Here is a tiny trained network, its code and every weight. The questions are about switching its units off for an input and a class, where a switched-off unit gives its printed mean instead of its output.

import numpy as np


def w(rows, s, z=0):
    codes = np.array(rows[::2]) - 128.0
    scale = np.full(codes.shape[1], s)
    scale[-1] = z or s
    return codes * scale


def f(y):
    return y / 2 * (1 + np.tanh(0.7978845608 * (y + 0.044715 * y**3)))


def log_softmax(a):
    a = a - a.max(-1, keepdims=True)
    return a - np.log(np.exp(a).sum(-1, keepdims=True))


def net(x, mask):
    res = np.array(x, float).reshape(1, 5) / 4 @ E
    y = f(res @ A[0][:, :-1].T + A[0][:, -1])
    res = res + np.where(mask, y, B[0][:, -1]) @ B[0][:, :-1]
    return log_softmax(res[-1] @ U[:, :-1].T + U[:, -1])


A, B = {}, {}
E = w([
[126,54,132,90],'x0',
[51,180,92,98],'x1',
[137,26,133,143],'x2',
[96,97,2,134],'x3',
[144,134,67,66],'x4',
],0.013)
A[0] = w([
[160,1,176,203,151],'n1',
[209,142,165,108,252],'n2',
[199,87,170,165,234],'n3',
[60,69,154,25,152],'n4',
[219,26,77,99,116],'n5',
[58,110,207,140,38],'n6',
[235,197,85,42,112],'n7',
[119,177,47,137,121],'n8',
[23,216,215,87,143],'n9',
[106,155,136,95,57],'n10',
[6,39,183,231,95],'n11',
[108,96,80,143,108],'n12',
[239,87,63,133,239],'n13',
[206,117,143,133,230],'n14',
[178,1,176,184,113],'n15',
[101,149,47,182,137],'n16',
],0.0085,0.0039)
B[0] = w([
[130,49,107,103,254],'n1',
[137,201,119,98,215],'n2',
[149,169,54,131,232],'n3',
[84,177,182,174,186],'n4',
[127,177,69,135,221],'n5',
[92,140,126,198,160],'n6',
[161,119,141,186,198],'n7',
[125,118,138,147,192],'n8',
[91,190,138,86,249],'n9',
[134,130,143,142,137],'n10',
[125,2,129,188,203],'n11',
[129,119,166,134,159],'n12',
[212,111,76,61,219],'n13',
[181,136,193,58,197],'n14',
[151,98,110,150,248],'n15',
[116,88,132,161,189],'n16',
],0.0087,0.0091)
U = w([
[96,1,136,216,3],'0',
[160,59,92,119,135],'1',
[68,181,176,115,200],'2',
],0.0097,0.002)

Each question gives the input, the list of numbers given to net, and the class t.
The units are the neurons (one row each of A and B). Each row of codes is followed by its name. A weight is (code - 128) times the scale printed after its matrix; where a second scale follows, it is the last column's (A, B and U).
mask holds one flag per neuron, in row order. A switched-off neuron (its flag False) gives its mean, the last column of its row in B, instead of its output. The means were averaged over made-up inputs and are rounded, as every weight is.
A unit's drop is (log p(t) with every unit on - log p(t) with that unit switched off) / (log p(t) with every unit on - log p(t) with every unit switched off).
The circuit of an input: a set's keep is (log p(t) with only the set's units on - log p(t) with every unit switched off) / (log p(t) with every unit on - log p(t) with every unit switched off). Starting from the 12 units with the biggest drops (on a tie, the unit counted first), units are removed one at a time, each time the one whose removal leaves the highest keep (on an exact tie, the one counted first), for as long as the keep stays at least 0.8.
circuit, biggest first: the units of the circuit, biggest drop first
most important unit: the unit with the biggest drop
k most important neurons: the k neurons with the biggest drops, biggest first
drop when u is switched off: that unit's drop, to one decimal
input [1,5,5,8,1], class 0: most important unit	n16
input [2,-4,-5,-2,2], class 2: circuit, biggest first	n1, n11
input [4,-8,1,1,-4], class 1: 2 most important neurons	n13, n3
input [4,2,-7,8,-1], class 0: 3 most important neurons	n16, n9, n2
input [-1,8,8,-1,7], class 2: 2 most important neurons	n4, n11
input [0,5,-4,8,-6], class 0: 2 most important neurons	n16, n2
input [2,1,-3,7,-1], class 0: drop when n16 is switched off	0.4
input [8,7,7,-8,8], class 2: drop when n4 is switched off	0.3
input [1,2,-1,6,-3], class 0: drop when n10 is switched off	0.0
input [5,-7,3,-6,-1], class 1: drop when n2 is switched off	0.1
